Below are the code and all the weights of a small trained network. Each question names an input and a class and asks about switching units off, where a switched-off unit gives its printed mean instead of its output.

import numpy as np


def w(rows, s, z=0):
    codes = np.array(rows[::2]) - 128.0
    scale = np.full(codes.shape[1], s)
    scale[-1] = z or s
    return codes * scale


def f(y):
    return np.maximum(y, 0)


def log_softmax(a):
    a = a - a.max(-1, keepdims=True)
    return a - np.log(np.exp(a).sum(-1, keepdims=True))


def net(x, mask):
    res = np.array(x, float).reshape(1, 3) / 4 @ E
    y = f(res @ A[0][:, :-1].T + A[0][:, -1])
    res = res + np.where(mask, y, B[0][:, -1]) @ B[0][:, :-1]
    return log_softmax(res[-1] @ U[:, :-1].T + U[:, -1])


A, B = {}, {}
E = w([
[156,248,82,194,64],'x0',
[156,162,240,65,50],'x1',
[197,52,166,215,122],'x2',
],0.011)
A[0] = w([
[115,100,30,182,210,95],'N1',
[87,159,97,58,120,119],'N2',
[186,113,198,210,145,154],'N3',
[124,201,88,97,126,126],'N4',
[172,139,174,76,95,94],'N5',
[149,104,114,171,150,103],'N6',
[142,103,175,231,104,88],'N7',
[228,100,161,214,118,102],'N8',
[187,213,85,185,76,95],'N9',
[113,106,62,179,171,74],'N10',
[160,198,75,187,47,118],'N11',
[187,92,152,180,115,100],'N12',
[17,183,123,68,138,110],'N13',
[188,68,156,204,83,96],'N14',
[128,178,128,183,93,82],'N15',
[154,155,214,103,54,74],'N16',
[175,41,141,161,74,91],'N17',
[30,148,107,81,94,91],'N18',
[114,154,177,131,133,255],'N19',
[147,138,215,102,66,98],'N20',
[98,196,73,209,53,104],'N21',
[66,69,154,80,152,86],'N22',
[188,174,251,103,67,136],'N23',
[77,9,172,69,199,96],'N24',
[79,111,7,213,182,121],'N25',
[36,172,105,74,121,76],'N26',
],0.011,0.016)
B[0] = w([
[81,175,159,113,84,204],'N1',
[140,127,69,127,116,174],'N2',
[123,131,84,140,135,194],'N3',
[145,116,93,120,134,177],'N4',
[97,142,143,90,102,158],'N5',
[121,142,122,111,118,149],'N6',
[134,121,86,93,116,160],'N7',
[136,121,72,107,128,179],'N8',
[154,87,167,95,157,191],'N9',
[115,161,152,92,98,166],'N10',
[159,82,165,105,176,202],'N11',
[133,122,86,114,114,160],'N12',
[142,125,67,121,112,191],'N13',
[137,139,76,105,111,173],'N14',
[147,118,137,99,146,153],'N15',
[99,157,165,95,93,169],'N16',
[151,143,89,86,109,164],'N17',
[137,119,84,109,106,164],'N18',
[106,161,122,251,178,251],'N19',
[85,161,144,83,100,175],'N20',
[164,114,155,86,172,196],'N21',
[172,93,156,72,169,174],'N22',
[102,173,152,120,115,214],'N23',
[178,109,166,92,173,230],'N24',
[82,185,170,122,92,230],'N25',
[135,115,75,89,87,167],'N26',
],0.016)
U = w([
[46,176,189,80,82,86],'0',
[147,116,7,83,113,133],'1',
[192,79,202,67,183,99],'2',
[92,148,125,233,184,253],'3',
[159,101,134,151,82,111],'4',
[114,82,133,134,111,97],'5',
[116,69,142,148,90,103],'6',
[118,89,137,135,103,97],'7',
],0.017,0.015)

Each question gives the input, the list of numbers given to net, and the class t.
The units are the neurons (one row each of A and B). Each row of codes is followed by its name. A weight is (code - 128) times the scale printed after its matrix; where a second scale follows, it is the last column's (A, B and U).
mask holds one flag per neuron, in row order. A switched-off neuron (its flag False) gives its mean, the last column of its row in B, instead of its output. The means were averaged over made-up inputs and are rounded, as every weight is.
A unit's drop is (log p(t) with every unit on - log p(t) with that unit switched off) / (log p(t) with every unit on - log p(t) with every unit switched off).
The circuit of an input: a set's keep is (log p(t) with only the set's units on - log p(t) with every unit switched off) / (log p(t) with every unit on - log p(t) with every unit switched off). Starting from the 12 units with the biggest drops (on a tie, the unit counted first), units are removed one at a time, each time the one whose removal leaves the highest keep (on an exact tie, the one counted first), for as long as the keep stays at least 0.8.
circuit, biggest first: the units of the circuit, biggest drop first
top k neurons: the k neurons with the biggest drops, biggest first
drop of u: that unit's drop, to one decimal
input [-3,-4,2], class 0: circuit, biggest first => (N1)
input [-6,-5,-4], class 2: top 2 neurons => (N24, N22)
input [6,-4,5], class 2: top 2 neurons => (N11, N9)
input [-7,-7,6], class 0: top 2 neurons => (N1, N25)
input [-8,1,-7], class 2: top 2 neurons => (N24, N22)
input [-5,-5,-3], class 0: top 2 neurons => (N1, N25)
input [7,-2,6], class 2: top 2 neurons => (N11, N9)
input [-3,5,5], class 0: top 2 neurons => (N23, N20)
input [-6,-8,-8], class 0: top 3 neurons => (N25, N1, N10)
input [7,-5,-2], class 2: top 2 neurons => (N11, N21)
input [6,-4,-5], class 2: drop of N9 => 0.3
input [2,-3,1], class 3: drop of N23 => 0.1
input [5,1,-2], class 2: drop of N1 => 0.0
input [2,-6,5], class 0: circuit, biggest first => (N25)
input [1,-3,2], class 3: drop of N20 => 0.1
